Each row, then roughly how far along a hidden order it lies, from 0 to 10:
(in the rows, 100 means zero)
109 93 98 108 115 113 107 78 111 88 83 74 60 103 106 98 74 93 86 86 124 20 84 106 106 56 36 48 86 94 90 92 108 130 68 110 88 94 | 1
94 103 96 110 102 88 90 114 107 102 85 103 65 102 82 108 86 96 94 81 96 92 97 93 72 124 89 91 117 91 78 95 100 103 71 93 99 99 | 5
113 129 80 112 127 37 111 32 82 107 159 176 29 34 90 113 115 96 160 137 29 34 105 131 123 83 0 119 140 178 83 75 150 50 48 14 115 127 | 8
98 94 99 92 114 97 112 77 98 100 108 108 108 90 114 97 101 97 115 122 78 82 97 111 124 75 70 102 93 129 106 97 110 90 110 81 96 107 | 4
99 100 100 98 98 102 99 102 91 104 100 104 98 99 102 99 102 106 96 98 109 111 100 100 98 95 94 106 106 98 112 103 96 97 96 101 97 102 | 8
91 99 99 93 103 87 97 89 74 108 117 113 117 83 105 95 93 112 101 109 98 112 99 113 104 78 60 108 102 89 129 101 102 84 84 97 91 108 | 4
117 105 95 108 93 112 97 66 102 86 137 91 109 88 134 88 108 88 115 136 143 55 106 107 104 75 122 105 105 128 85 96 112 84 104 124 87 98 | 10
120 103 98 89 115 89 123 105 121 147 111 116 53 107 100 101 91 102 79 87 83 96 84 105 71 117 92 101 105 94 117 92 91 106 127 66 119 107 | 9
120 107 97 112 107 105 113 82 125 86 99 104 61 100 95 108 115 85 119 102 86 51 102 97 115 103 112 89 101 143 62 92 114 110 108 83 117 95 | 3
118 97 104 105 100 106 114 87 96 79 102 100 103 97 98 99 114 96 117 101 81 86 110 104 136 80 120 116 85 128 88 97 111 105 119 94 103 83 | 2
118 112 106 99 83 108 104 97 78 97 125 108 124 92 92 96 114 117 108 101 114 120 110 111 124 77 105 112 84 85 129 108 97 100 117 116 113 94 | 2
100 114 97 94 94 81 113 90 108 114 124 102 72 89 96 104 114 111 110 92 97 76 105 109 114 115 98 120 101 101 95 82 104 104 108 90 103 102 | 10
114 100 98 97 109 105 111 83 104 108 112 106 86 95 112 96 101 99 101 113 109 75 94 107 101 81 77 92 101 117 108 100 104 96 107 91 104 106 | 7
102 122 95 106 92 78 97 117 108 120 110 117 44 92 70 113 107 111 103 75 106 99 104 99 77 143 86 110 124 88 90 92 97 99 83 85 114 105 | 6
50 107 84 91 111 65 86 86 122 125 111 98 78 86 117 106 84 93 105 122 99 61 86 103 66 137 44 81 134 100 76 81 109 80 59 90 80 138 | 0
114 93 102 100 105 121 108 100 126 99 90 78 95 119 111 96 90 86 87 102 113 72 90 95 93 96 121 75 86 99 87 100 96 119 125 113 105 93 | 8
120 96 96 100 123 100 111 91 120 119 98 116 71 105 107 100 87 84 90 109 74 81 83 99 76 100 88 79 106 116 99 98 105 98 110 68 117 108 | 8
94 97 92 117 111 103 83 93 81 85 67 113 63 93 90 108 96 100 86 80 112 93 93 88 82 79 52 78 129 108 107 105 106 101 23 88 92 105 | 6
111 99 104 90 104 102 119 91 125 105 120 91 114 105 113 95 101 90 116 126 80 76 101 111 120 105 123 102 77 115 82 94 105 99 158 96 108 98 | 6
143 105 110 111 80 118 99 104 67 83 112 98 122 99 82 91 96 111 86 77 119 123 110 108 111 63 131 106 72 59 129 110 96 117 106 127 112 67 | 1
94 93 97 91 115 119 112 81 112 105 87 98 99 109 124 101 117 93 94 114 96 85 86 92 110 82 92 76 99 129 114 104 101 108 108 90 109 119 | 4
97 97 101 94 96 108 95 98 71 107 107 105 118 93 110 92 100 118 86 101 136 128 98 104 96 72 72 106 108 85 145 112 90 94 82 112 90 106 | 6
121 121 94 102 101 96 121 67 119 107 136 112 62 85 106 103 127 99 123 114 103 43 103 110 119 96 97 104 104 142 81 87 114 100 119 85 119 106 | 6
92 109 91 101 105 95 95 81 104 107 99 106 85 94 106 107 104 100 92 100 100 77 89 96 86 97 76 74 112 96 107 95 107 105 67 98 107 118 | 2
118 111 92 125 101 74 82 115 124 104 121 104 34 91 81 103 59 79 111 106 121 50 102 106 43 143 80 89 129 95 32 88 109 78 77 96 91 90 | 1
115 122 89 123 83 128 90 96 102 87 78 100 39 107 88 114 144 107 75 55 166 87 99 69 78 103 129 84 135 101 104 104 94 133 40 120 119 103 | 6
107 97 97 111 102 119 96 86 102 81 88 96 95 104 111 100 112 90 98 103 117 82 100 89 102 83 115 88 107 123 94 104 105 106 80 109 99 99 | 8
122 107 101 100 99 126 119 81 116 89 105 96 95 106 108 101 131 98 111 107 109 71 101 97 133 80 119 90 86 129 98 104 104 117 129 105 122 99 | 4
99 101 96 113 99 112 90 98 87 85 77 101 75 99 94 105 110 104 90 80 127 97 100 89 94 84 82 91 120 105 104 106 100 108 53 106 94 100 | 7
104 123 97 100 84 89 84 94 80 114 130 111 119 88 92 99 94 113 89 103 116 115 96 110 81 92 80 79 96 44 135 105 100 99 78 121 121 112 | 0
111 110 95 101 99 86 105 73 111 103 137 102 103 88 115 96 99 90 115 125 91 59 101 114 104 99 111 100 94 106 83 87 115 92 116 102 104 103 | 10
102 99 96 107 101 92 95 83 83 91 99 100 94 91 101 98 91 100 91 89 95 83 98 105 99 81 88 95 99 89 106 92 109 106 65 102 90 94 | 2
85 92 94 101 111 91 102 89 111 100 87 89 79 99 108 100 90 90 94 95 93 66 92 98 93 106 87 93 106 111 81 86 106 105 80 92 82 104 | 0
114 100 100 98 99 111 108 81 111 99 119 92 115 102 123 92 105 91 104 124 108 76 99 104 106 87 128 97 90 112 96 98 106 100 125 111 103 100 | 8
110 123 90 105 91 89 113 61 99 97 142 114 57 72 108 104 139 109 130 106 124 50 113 109 125 96 97 132 121 144 86 82 117 91 86 91 99 105 | 9
141 90 95 112 123 121 106 70 103 100 112 118 76 96 130 89 89 77 93 131 118 67 87 102 74 58 89 81 116 141 109 108 110 85 96 84 104 102 | 10
132 118 96 109 96 131 122 49 106 79 118 103 92 95 117 102 153 99 117 112 117 51 102 98 148 54 122 86 89 144 109 101 116 121 111 106 130 104 | 4
122 90 99 105 129 109 115 113 143 116 58 101 44 129 87 110 77 76 71 77 60 70 74 86 67 112 98 50 95 100 81 98 98 131 110 67 128 99 | 9
107 94 103 110 102 97 109 95 131 69 91 80 103 108 95 104 98 72 128 108 51 55 111 99 131 116 153 101 73 131 31 85 118 111 138 95 102 77 | 6
139 117 95 88 97 108 132 65 125 133 161 102 71 94 137 89 123 102 100 123 136 51 96 115 99 92 129 118 99 119 112 86 101 101 156 99 116 108 | 8
98 110 97 98 96 109 98 94 104 104 98 104 107 107 102 105 118 103 93 99 106 106 94 92 99 99 106 79 101 92 117 106 98 111 97 108 118 114 | 1
93 94 97 109 124 75 93 97 99 91 82 121 87 90 82 109 74 83 114 109 35 85 93 105 97 100 43 76 105 118 75 97 119 86 71 60 102 104 | 8
89 88 102 104 111 89 96 114 113 93 77 93 100 109 89 103 75 84 102 99 60 93 97 98 94 117 98 87 92 99 68 95 106 102 103 88 93 93 | 6
104 98 105 98 97 95 110 93 122 84 112 80 122 102 101 97 91 84 124 118 69 62 106 111 131 105 125 97 68 107 57 89 113 105 142 105 100 82 | 7
119 102 98 106 97 139 109 64 104 76 100 88 106 105 125 97 132 93 101 109 127 67 100 91 125 62 135 85 92 130 104 103 108 119 105 121 110 98 | 6
108 89 102 99 106 120 105 118 118 103 73 80 93 123 99 99 84 95 76 83 111 94 89 91 88 100 109 75 87 82 98 105 88 125 113 110 103 91 | 10
119 116 98 104 90 107 110 71 100 88 129 105 98 86 105 100 132 103 122 111 108 72 111 106 131 85 121 114 95 122 97 94 113 101 110 105 112 98 | 6
104 96 97 116 110 113 95 86 107 70 82 97 83 100 98 105 99 85 109 105 106 60 99 94 109 80 79 72 104 130 71 103 113 105 75 99 99 96 | 10
87 115 94 109 102 66 100 88 105 86 103 115 67 79 70 117 109 98 134 93 52 65 110 106 123 121 68 101 106 121 59 83 122 98 71 72 108 102 | 9
107 123 92 99 84 91 115 71 141 101 137 74 78 98 114 102 125 90 116 104 107 23 107 105 118 129 160 107 88 104 57 70 113 120 130 118 109 98 | 10
105 104 96 107 114 84 107 91 117 96 97 108 61 95 85 108 87 87 116 100 65 55 97 105 106 107 68 81 99 116 68 89 116 103 91 72 107 100 | 8
131 106 96 92 114 90 128 85 115 138 125 116 46 96 111 96 96 101 86 96 95 70 87 111 82 99 92 109 106 107 115 87 98 102 124 66 113 104 | 10
102 105 95 125 100 90 93 90 107 62 82 96 63 93 77 112 102 83 118 82 78 53 110 93 112 107 108 91 103 119 43 86 121 113 59 94 99 83 | 6
100 102 101 90 117 72 114 132 139 138 98 105 53 110 76 109 67 94 97 90 57 87 89 106 74 152 72 88 98 86 73 89 94 104 132 64 114 103 | 7
67 89 105 75 119 115 130 92 116 99 83 107 114 102 114 108 144 110 142 129 69 107 104 98 173 89 59 116 96 185 106 111 100 89 147 63 104 124 | 0
78 65 112 74 119 149 129 116 136 96 49 66 135 142 130 96 116 94 98 112 104 113 92 82 141 90 121 92 75 146 102 117 80 120 172 100 94 105 | 2
113 85 104 116 105 109 106 101 116 64 75 75 82 111 91 100 87 77 109 87 81 56 107 96 119 94 130 96 80 121 44 90 111 119 106 100 87 68 | 4
114 96 108 97 101 128 117 100 106 86 87 97 109 111 98 102 125 103 110 99 97 106 104 94 138 80 116 97 83 127 111 112 97 114 134 98 118 94 | 1
114 85 104 103 101 129 111 75 83 70 75 79 118 108 111 94 111 100 81 79 101 84 97 96 137 42 122 88 68 97 123 99 104 138 90 118 95 81 | 2
97 86 98 112 119 105 91 92 90 81 72 109 93 98 98 101 82 87 100 105 87 90 92 97 96 73 56 73 109 119 97 109 110 94 61 85 92 101 | 8
109 113 92 117 98 91 85 104 114 102 104 101 58 98 87 106 84 89 91 88 115 69 95 96 60 122 92 75 119 84 73 92 105 104 67 103 105 99 | 2
98 97 101 104 102 97 95 91 91 86 102 101 111 93 100 98 94 96 111 112 95 85 103 106 114 84 81 94 95 107 93 100 108 95 90 102 93 97 | 8
90 106 100 108 96 93 100 108 124 81 79 82 78 108 75 112 99 95 112 80 75 63 104 94 115 126 105 81 87 96 50 88 109 123 95 102 106 91 | 9
130 87 108 113 103 115 117 96 106 66 88 85 88 106 92 97 100 88 115 90 87 66 112 103 137 78 129 113 77 132 64 95 109 115 125 96 94 65 | 2
89 104 98 108 109 74 100 105 129 86 84 95 87 102 72 114 83 78 122 96 26 59 100 101 114 134 93 71 81 100 39 83 120 111 103 79 114 94 | 8
75 94 97 79 125 52 98 93 70 139 129 142 118 73 107 93 66 111 110 136 55 132 91 129 88 93 1 117 116 99 138 99 105 47 89 51 84 127 | 5
112 89 101 109 110 100 111 106 115 85 87 104 72 102 97 103 105 86 121 102 82 87 110 95 110 114 123 127 110 150 59 95 106 91 119 73 93 84 | 0
102 84 106 97 108 108 116 89 108 87 97 90 127 105 114 94 102 90 117 119 72 90 104 104 136 87 121 111 76 131 86 98 106 99 142 92 92 91 | 4
100 91 102 86 117 104 113 93 107 119 108 102 105 101 117 93 87 98 98 124 98 92 88 110 103 83 61 88 94 111 121 105 97 91 125 87 99 113 | 5
108 100 98 104 103 109 105 94 106 94 93 97 74 102 98 102 105 99 99 92 115 77 98 97 102 90 88 93 108 114 94 99 101 108 91 97 100 98 | 9
117 126 92 109 99 130 105 77 127 95 92 104 72 111 98 115 138 94 97 98 115 60 87 82 105 92 101 40 102 112 104 107 107 132 90 107 150 120 | 1
115 82 98 108 120 131 106 54 107 67 89 90 126 109 139 91 102 70 105 138 90 51 90 97 122 43 111 65 85 151 90 104 119 104 103 103 97 100 | 7
106 81 100 131 102 90 84 104 90 50 62 74 73 101 76 101 61 77 96 63 82 58 108 97 98 92 113 96 89 93 40 83 116 120 47 109 65 57 | 4
107 119 92 105 106 85 103 88 116 110 121 122 60 86 94 109 109 95 120 115 91 70 99 104 94 116 71 91 120 124 81 94 112 88 95 77 119 115 | 3
119 98 100 88 112 98 116 87 103 132 132 111 99 96 120 89 88 100 93 123 101 93 89 116 89 84 83 103 96 101 128 100 98 86 132 87 104 108 | 8
121 113 103 108 87 91 88 107 88 105 129 107 98 90 83 94 76 106 102 102 128 106 106 113 78 104 82 99 101 67 100 106 98 87 100 114 103 89 | 1
109 109 95 103 109 93 109 84 115 103 113 112 71 92 100 105 108 93 117 111 87 63 98 103 107 102 83 93 107 127 82 93 112 97 103 79 112 107 | 4
121 90 103 94 127 94 115 110 113 134 88 115 71 112 92 99 64 92 75 93 57 99 77 106 70 101 64 72 90 83 117 101 95 108 120 61 117 101 | 10
